Below are the code and all the weights of a small trained network. Each question names an input and a class and asks about switching units off, where a switched-off unit gives its printed mean instead of its output.

import numpy as np


def w(rows, s, z=0):
    codes = np.array(rows[::2]) - 128.0
    scale = np.full(codes.shape[1], s)
    scale[-1] = z or s
    return codes * scale


def norm(h):
    return h / np.sqrt((h * h).mean(-1, keepdims=True) + 1e-5)


def f(y):
    return y / 2 * (1 + np.tanh(0.7978845608 * (y + 0.044715 * y**3)))


def log_softmax(a):
    a = a - a.max(-1, keepdims=True)
    return a - np.log(np.exp(a).sum(-1, keepdims=True))


def net(x, mask):
    res = np.array(x, float).reshape(1, 7) / 4 @ E
    u = 0
    for l in range(4):
        y = f(norm(res) @ A[l][:, :-1].T + A[l][:, -1])
        res = res + np.where(mask[u : u + 8], y, B[l][:, -1]) @ B[l][:, :-1]
        u += 8
    return log_softmax(norm(res)[-1] @ U[:, :-1].T + U[:, -1])


A, B = {}, {}
E = w([
[134,126,136],'x0',
[114,130,104],'x1',
[122,131,120],'x2',
[132,129,127],'x3',
[7,199,253],'x4',
[128,129,130],'x5',
[175,241,101],'x6',
],0.012)
A[0] = w([
[188,136,68,139],'L0N0',
[118,98,129,88],'L0N1',
[148,183,162,253],'L0N2',
[126,35,165,75],'L0N3',
[232,38,180,153],'L0N4',
[135,72,31,146],'L0N5',
[41,5,97,103],'L0N6',
[167,122,98,92],'L0N7',
],0.014,0.0066)
B[0] = w([
[57,168,103,226],'L0N0',
[154,99,97,125],'L0N1',
[108,254,55,253],'L0N2',
[222,190,157,193],'L0N3',
[43,156,56,251],'L0N4',
[75,173,113,254],'L0N5',
[249,207,185,253],'L0N6',
[37,126,122,154],'L0N7',
],0.0098,0.0063)
A[1] = w([
[193,100,179,77],'L1N0',
[132,163,210,89],'L1N1',
[126,201,83,44],'L1N2',
[124,31,102,26],'L1N3',
[122,56,100,2],'L1N4',
[160,169,124,88],'L1N5',
[176,97,108,92],'L1N6',
[139,170,3,147],'L1N7',
],0.012,0.005)
B[1] = w([
[102,87,125,136],'L1N0',
[104,177,65,163],'L1N1',
[183,174,143,188],'L1N2',
[1,132,134,119],'L1N3',
[93,181,97,118],'L1N4',
[142,141,81,148],'L1N5',
[133,64,185,120],'L1N6',
[200,178,192,254],'L1N7',
],0.0083,0.0094)
A[2] = w([
[217,103,183,165],'L2N0',
[168,231,141,112],'L2N1',
[133,36,211,255],'L2N2',
[228,76,5,202],'L2N3',
[94,254,93,194],'L2N4',
[106,114,194,10],'L2N5',
[86,167,92,45],'L2N6',
[77,18,117,25],'L2N7',
],0.015,0.0049)
B[2] = w([
[226,129,137,148],'L2N0',
[194,71,180,220],'L2N1',
[240,237,112,133],'L2N2',
[11,189,35,160],'L2N3',
[137,25,130,250],'L2N4',
[114,138,105,126],'L2N5',
[118,89,161,143],'L2N6',
[178,121,131,127],'L2N7',
],0.011,0.021)
A[3] = w([
[108,75,109,103],'L3N0',
[85,79,122,1],'L3N1',
[86,46,128,40],'L3N2',
[142,5,134,228],'L3N3',
[123,199,122,150],'L3N4',
[102,120,196,131],'L3N5',
[53,163,168,101],'L3N6',
[152,117,121,80],'L3N7',
],0.017,0.0066)
B[3] = w([
[214,52,76,139],'L3N0',
[206,160,148,127],'L3N1',
[175,112,221,146],'L3N2',
[138,2,52,244],'L3N3',
[26,237,167,137],'L3N4',
[25,82,134,164],'L3N5',
[23,101,73,141],'L3N6',
[140,160,106,132],'L3N7',
],0.0086,0.011)
U = w([
[160,109,124,254],'0',
[38,151,76,194],'1',
[201,250,143,76],'2',
[173,85,132,87],'3',
[178,86,124,45],'4',
[175,89,127,40],'5',
],0.016,0.0052)

Each question gives the input, the list of numbers given to net, and the class t.
The units are the neurons (one row each of A and B). Each row of codes is followed by its name. A weight is (code - 128) times the scale printed after its matrix; where a second scale follows, it is the last column's (A, B and U).
mask holds one flag per neuron, layer by layer. A switched-off neuron (its flag False) gives its mean, the last column of its row in B, instead of its output. The means were averaged over made-up inputs and are rounded, as every weight is.
A unit's drop is (log p(t) with every unit on - log p(t) with that unit switched off) / (log p(t) with every unit on - log p(t) with every unit switched off).
The circuit of an input: a set's keep is (log p(t) with only the set's units on - log p(t) with every unit switched off) / (log p(t) with every unit on - log p(t) with every unit switched off). Starting from the 12 units with the biggest drops (on a tie, the unit counted first), units are removed one at a time, each time the one whose removal leaves the highest keep (on an exact tie, the one counted first), for as long as the keep stays at least 0.8.
units of the circuit, in order: the units of the circuit, biggest drop first
most important unit: the unit with the biggest drop
top k neurons: the k neurons with the biggest drops, biggest first
top k neurons in layer l: the k neurons of layer l with the biggest drops, biggest first
drop when u is switched off: that unit's drop, to one decimal
input [-3,-5,-1,3,-7,2,-1], class 1: top 3 neurons -> [L2N3; L2N1; L0N6]
input [-4,-5,0,-5,5,4,-8], class 2: top 3 neurons -> [L2N2; L2N4; L0N2]
input [-4,-5,5,4,4,4,4], class 4: top 3 neurons -> [L2N4; L0N6; L2N3]
input [4,-5,3,-4,-7,-2,0], class 1: top 2 neurons -> [L2N3; L2N1]
input [8,-4,6,0,-7,5,8], class 2: most important unit -> L1N7
input [6,1,-2,-1,0,8,-8], class 2: units of the circuit, in order -> [L2N4; L0N2; L2N2]
input [0,-1,2,-1,3,-7,5], class 3: top 4 neurons -> [L2N3; L2N4; L2N1; L0N6]
input [3,2,-1,-6,-6,-1,8], class 2: units of the circuit, in order -> [L1N7; L3N3]
input [-1,-7,5,-5,8,-6,7], class 1: top 2 neurons -> [L0N6; L1N7]
input [1,-3,2,-4,7,-1,-8], class 2: units of the circuit, in order -> [L2N2; L0N4; L2N4; L3N3]
input [-4,0,-3,0,-6,1,7], class 2: units of the circuit, in order -> [L1N7; L3N3]
input [1,5,0,-5,2,0,-6], class 2: top 2 neurons -> [L2N4; L0N2]
input [7,4,6,1,-7,-8,-8], class 2: top 2 neurons -> [L0N6; L2N4]
input [-1,2,7,3,8,3,7], class 1: top neuron in layer 2 -> [L2N0]
input [6,-1,-4,0,7,-2,-1], class 1: top 3 neurons -> [L2N1; L0N6; L3N6]
input [1,-4,2,5,-7,4,-7], class 1: top 2 neurons -> [L2N3; L0N4]
input [-5,-3,-7,-4,8,4,-3], class 1: top 2 neurons in layer 2 -> [L2N1; L2N4]
input [8,-6,-5,5,0,0,-6], class 2: top 2 neurons in layer 0 -> [L0N0; L0N5]
input [3,4,-4,-4,-7,-7,1], class 1: top 2 neurons -> [L2N3; L2N1]
input [-5,6,-3,3,6,-8,4], class 3: units of the circuit, in order -> [L2N4]
input [-8,6,6,3,-6,0,2], class 1: top 3 neurons in layer 2 -> [L2N3; L2N1; L2N0]
input [-2,0,8,3,-8,-2,8], class 1: top 2 neurons -> [L2N3; L0N6]
input [-5,-1,-7,-1,5,0,5], class 4: drop when L2N2 is switched off -> 0.1
input [-3,1,1,-3,-6,-2,1], class 1: drop when L2N3 is switched off -> 0.5
input [5,3,-4,0,1,4,-6], class 2: drop when L0N2 is switched off -> 0.2
input [-2,-5,-5,2,3,-5,-6], class 2: drop when L0N2 is switched off -> 0.6
input [-1,-3,-2,7,-8,-5,-3], class 1: top neuron -> [L2N3]
